Here is a tiny trained network, its code and every weight. The questions are about switching its units off for an input and a class, where a switched-off unit gives its printed mean instead of its output.

import numpy as np


def w(rows, s, z=0):
    codes = np.array(rows[::2]) - 128.0
    scale = np.full(codes.shape[1], s)
    scale[-1] = z or s
    return codes * scale


def f(y):
    return np.maximum(y, 0)


def log_softmax(a):
    a = a - a.max(-1, keepdims=True)
    return a - np.log(np.exp(a).sum(-1, keepdims=True))


def net(x, mask):
    res = np.array(x, float).reshape(1, 7) / 4 @ E
    y = f(res @ A[0][:, :-1].T + A[0][:, -1])
    res = res + np.where(mask, y, B[0][:, -1]) @ B[0][:, :-1]
    return log_softmax(res[-1] @ U[:, :-1].T + U[:, -1])


A, B = {}, {}
E = w([
[27,52,179,194,231,243,160],'x0',
[190,43,40,16,197,97,208],'x1',
[123,132,132,119,132,128,125],'x2',
[127,110,4,188,223,106,12],'x3',
[138,129,133,136,134,121,133],'x4',
[121,128,127,125,128,126,128],'x5',
[127,128,129,137,129,120,134],'x6',
],0.013)
A[0] = w([
[104,160,253,139,23,150,207,248],'neuron 1',
[83,68,92,148,206,201,185,48],'neuron 2',
[148,98,236,96,97,191,224,247],'neuron 3',
[163,123,117,90,208,196,188,69],'neuron 4',
[186,56,70,36,209,113,219,124],'neuron 5',
[74,190,133,140,70,181,113,215],'neuron 6',
[169,199,144,83,6,69,192,223],'neuron 7',
[45,188,171,196,104,134,82,155],'neuron 8',
[146,63,174,88,79,143,249,127],'neuron 9',
[180,172,67,71,64,48,18,234],'neuron 10',
[71,172,183,157,142,233,167,163],'neuron 11',
[104,171,205,120,31,118,100,254],'neuron 12',
[197,151,191,41,50,87,200,217],'neuron 13',
[140,240,158,187,73,105,50,227],'neuron 14',
[52,77,210,164,182,226,244,129],'neuron 15',
[73,54,116,190,228,183,32,156],'neuron 16',
[210,107,34,36,90,71,180,163],'neuron 17',
[190,154,99,70,104,53,80,103],'neuron 18',
[113,138,21,185,187,92,57,143],'neuron 19',
],0.013,0.0097)
B[0] = w([
[130,61,245,27,48,135,147,246],'neuron 1',
[66,77,115,34,205,96,103,201],'neuron 2',
[98,128,251,58,73,78,198,244],'neuron 3',
[143,125,137,33,216,70,142,179],'neuron 4',
[80,108,22,42,214,46,182,242],'neuron 5',
[101,72,205,198,143,188,73,182],'neuron 6',
[107,192,183,47,37,53,21,234],'neuron 7',
[131,166,177,155,159,222,120,196],'neuron 8',
[77,189,127,127,125,26,211,219],'neuron 9',
[221,51,31,217,52,183,91,233],'neuron 10',
[106,173,224,113,191,174,122,208],'neuron 11',
[134,75,200,113,31,139,30,206],'neuron 12',
[45,215,98,113,37,11,154,239],'neuron 13',
[101,34,117,220,64,191,51,209],'neuron 14',
[139,143,214,56,231,138,212,252],'neuron 15',
[124,250,119,115,220,190,38,231],'neuron 16',
[187,230,64,67,137,54,144,238],'neuron 17',
[205,120,34,101,159,114,118,195],'neuron 18',
[205,49,33,134,190,168,82,215],'neuron 19',
],0.012,0.033)
U = w([
[129,82,194,121,10,132,73,176],'0',
[201,76,110,224,59,204,71,187],'1',
[130,111,243,97,95,201,168,55],'2',
[142,219,175,197,178,220,61,180],'3',
[102,202,111,92,59,82,135,90],'4',
[248,119,46,115,124,140,167,35],'5',
[77,128,166,93,135,114,249,2],'6',
[94,85,77,84,200,170,124,174],'7',
],0.015,0.0089)

Each question gives the input, the list of numbers given to net, and the class t.
The units are the neurons (one row each of A and B). Each row of codes is followed by its name. A weight is (code - 128) times the scale printed after its matrix; where a second scale follows, it is the last column's (A, B and U).
mask holds one flag per neuron, in row order. A switched-off neuron (its flag False) gives its mean, the last column of its row in B, instead of its output. The means were averaged over made-up inputs and are rounded, as every weight is.
A unit's drop is (log p(t) with every unit on - log p(t) with that unit switched off) / (log p(t) with every unit on - log p(t) with every unit switched off).
unit that matters most: the unit with the biggest drop
k most important neurons: the k neurons with the biggest drops, biggest first
drop of u: that unit's drop, to one decimal
input [-2,-1,-7,0,-7,1,-2], class 0: unit that matters most => neuron 19
input [1,5,7,0,-2,-6,-8], class 6: 2 most important neurons => neuron 7; neuron 19
input [1,-7,6,-5,7,2,-8], class 2: 3 most important neurons => neuron 11; neuron 8; neuron 10
input [-6,-8,-3,0,3,7,8], class 0: 3 most important neurons => neuron 7; neuron 12; neuron 1
input [-7,5,0,1,7,4,7], class 5: 2 most important neurons => neuron 10; neuron 18
input [0,-6,2,-3,3,5,7], class 0: 2 most important neurons => neuron 12; neuron 14
input [5,-1,-3,8,0,-7,8], class 3: 2 most important neurons => neuron 16; neuron 5
input [2,0,4,-8,-7,-8,8], class 2: 2 most important neurons => neuron 1; neuron 5
input [7,-1,-4,3,-1,-8,7], class 3: 2 most important neurons => neuron 16; neuron 5
input [-7,0,-6,1,-3,-4,4], class 1: 2 most important neurons => neuron 10; neuron 5
input [-5,-2,7,0,-1,0,2], class 0: 2 most important neurons => neuron 7; neuron 19
input [2,3,-7,0,-7,-7,-4], class 6: 2 most important neurons => neuron 19; neuron 10
input [0,-2,8,8,-4,7,-8], class 1: 2 most important neurons => neuron 19; neuron 15
input [1,4,4,1,3,6,7], class 7: unit that matters most => neuron 3
input [5,0,-7,6,-1,1,-2], class 3: drop of neuron 16 => 1.1
